Below is a small trained network, with its code and all its weights. Each question gives an input and a class and asks what happens when units are switched off, that is, made to give their printed mean instead of their output.

import numpy as np


def w(rows, s, z=0):
    codes = np.array(rows[::2]) - 128.0
    scale = np.full(codes.shape[1], s)
    scale[-1] = z or s
    return codes * scale


def f(y):
    return np.maximum(y, 0)


def log_softmax(a):
    a = a - a.max(-1, keepdims=True)
    return a - np.log(np.exp(a).sum(-1, keepdims=True))


def net(x, mask):
    res = np.array(x, float).reshape(1, 6) / 4 @ E
    y = f(res @ A[0][:, :-1].T + A[0][:, -1])
    res = res + np.where(mask, y, B[0][:, -1]) @ B[0][:, :-1]
    return log_softmax(res[-1] @ U[:, :-1].T + U[:, -1])


A, B = {}, {}
E = w([
[58,108,101,1,101,136,161,160,209,202,90],'x0',
[149,51,185,110,157,152,177,142,106,53,87],'x1',
[79,54,55,152,190,48,193,107,133,163,134],'x2',
[159,137,134,124,136,131,75,160,77,145,62],'x3',
[122,121,126,105,112,87,123,250,77,112,87],'x4',
[189,56,165,150,51,161,39,150,220,157,99],'x5',
],0.011)
A[0] = w([
[131,216,85,196,201,118,121,111,54,68,210,236],'n0',
[34,171,46,50,94,97,97,207,235,228,148,165],'n1',
[179,135,201,124,40,121,61,179,112,83,63,252],'n2',
[133,81,98,54,109,189,105,129,198,133,32,137],'n3',
[79,81,59,129,152,65,198,161,139,99,82,171],'n4',
[98,95,139,115,129,116,191,136,66,40,164,197],'n5',
[160,2,150,189,141,170,110,72,212,93,123,200],'n6',
[120,145,76,151,142,140,159,14,172,181,150,227],'n7',
[200,89,135,84,86,159,124,217,168,156,44,134],'n8',
[183,49,121,202,139,113,128,47,157,78,162,214],'n9',
[163,219,132,68,93,210,150,78,166,131,200,206],'n10',
],0.0085,0.0041)
B[0] = w([
[189,185,130,144,124,92,159,110,146,109,100,250],'n0',
[1,167,113,118,132,61,47,142,124,157,87,246],'n1',
[153,135,139,212,139,186,82,196,85,96,180,250],'n2',
[98,72,109,134,110,147,58,103,87,83,133,216],'n3',
[154,81,101,67,206,58,216,181,104,128,132,204],'n4',
[200,145,144,69,169,133,174,193,176,114,107,200],'n5',
[183,59,112,105,76,130,82,131,157,174,138,233],'n6',
[111,137,133,112,153,146,137,60,213,161,146,217],'n7',
[55,50,169,108,142,144,54,196,91,95,233,227],'n8',
[207,96,132,165,49,122,200,118,177,163,125,222],'n9',
[101,185,211,88,94,191,153,98,149,105,86,211],'n10',
],0.0098,0.016)
U = w([
[187,254,133,224,98,134,113,128,64,72,98,211],'0',
[135,205,152,139,125,177,169,31,174,136,130,110],'1',
[43,95,75,124,155,63,113,115,117,224,101,189],'2',
[180,46,136,169,16,133,130,85,181,208,132,174],'3',
[132,91,165,38,158,214,172,109,126,63,81,116],'4',
[104,47,171,149,84,192,97,190,80,60,161,64],'5',
[146,107,137,91,195,69,235,174,123,88,118,165],'6',
[34,189,149,119,38,117,100,114,159,161,107,8],'7',
],0.0096,0.0014)

Each question gives the input, the list of numbers given to net, and the class t.
The units are the neurons (one row each of A and B). Each row of codes is followed by its name. A weight is (code - 128) times the scale printed after its matrix; where a second scale follows, it is the last column's (A, B and U).
mask holds one flag per neuron, in row order. A switched-off neuron (its flag False) gives its mean, the last column of its row in B, instead of its output. The means were averaged over made-up inputs and are rounded, as every weight is.
A unit's drop is (log p(t) with every unit on - log p(t) with that unit switched off) / (log p(t) with every unit on - log p(t) with every unit switched off).
The circuit of an input: a set's keep is (log p(t) with only the set's units on - log p(t) with every unit switched off) / (log p(t) with every unit on - log p(t) with every unit switched off). Starting from all 11 units, units are removed one at a time, each time the one whose removal leaves the highest keep (on an exact tie, the one counted first), for as long as the keep stays at least 0.8.
circuit, biggest first: the units of the circuit, biggest drop first
most important unit: the unit with the biggest drop
k most important neurons: the k neurons with the biggest drops, biggest first
drop when u is switched off: that unit's drop, to one decimal
input [8,-2,1,0,-4,3], class 7: 2 most important neurons -> [n10, n4]
input [-1,7,-7,-8,1,-7], class 6: circuit, biggest first -> [n5]
input [-5,5,0,-4,4,1], class 6: 3 most important neurons -> [n5, n8, n3]
input [-8,-8,-5,-8,-1,2], class 1: circuit, biggest first -> [n10, n7]
input [-1,8,-6,-6,0,-1], class 4: 4 most important neurons -> [n5, n8, n3, n1]
input [-3,6,-3,-1,-1,0], class 3: circuit, biggest first -> [n8, n9]
input [-6,7,6,1,4,5], class 3: 2 most important neurons -> [n9, n6]
input [8,2,1,6,7,-3], class 2: 2 most important neurons -> [n1, n4]
input [6,1,8,8,7,7], class 5: 3 most important neurons -> [n8, n3, n2]
input [-8,4,-2,-5,6,-4], class 0: 4 most important neurons -> [n0, n4, n8, n7]
input [5,8,-1,3,-7,3], class 5: 2 most important neurons -> [n8, n3]
input [0,-7,4,-7,1,8], class 7: 2 most important neurons -> [n1, n4]
input [7,2,-8,0,0,-3], class 5: 3 most important neurons -> [n8, n3, n7]
input [-7,1,3,-1,-5,-6], class 1: circuit, biggest first -> [n7]
input [-2,-6,3,-3,0,-6], class 6: 3 most important neurons -> [n4, n10, n5]
input [3,-8,-3,6,5,4], class 5: 2 most important neurons -> [n8, n2]
input [7,3,8,4,-5,4], class 2: drop when n2 is switched off -> 0.0
input [5,-3,-4,3,7,-8], class 2: drop when n10 is switched off -> 0.1
input [-5,-5,2,5,-6,-1], class 1: drop when n6 is switched off -> 0.1
input [-4,0,-2,3,-3,3], class 3: drop when n6 is switched off -> 0.2
input [-5,4,0,8,6,-3], class 0: most important unit -> n2
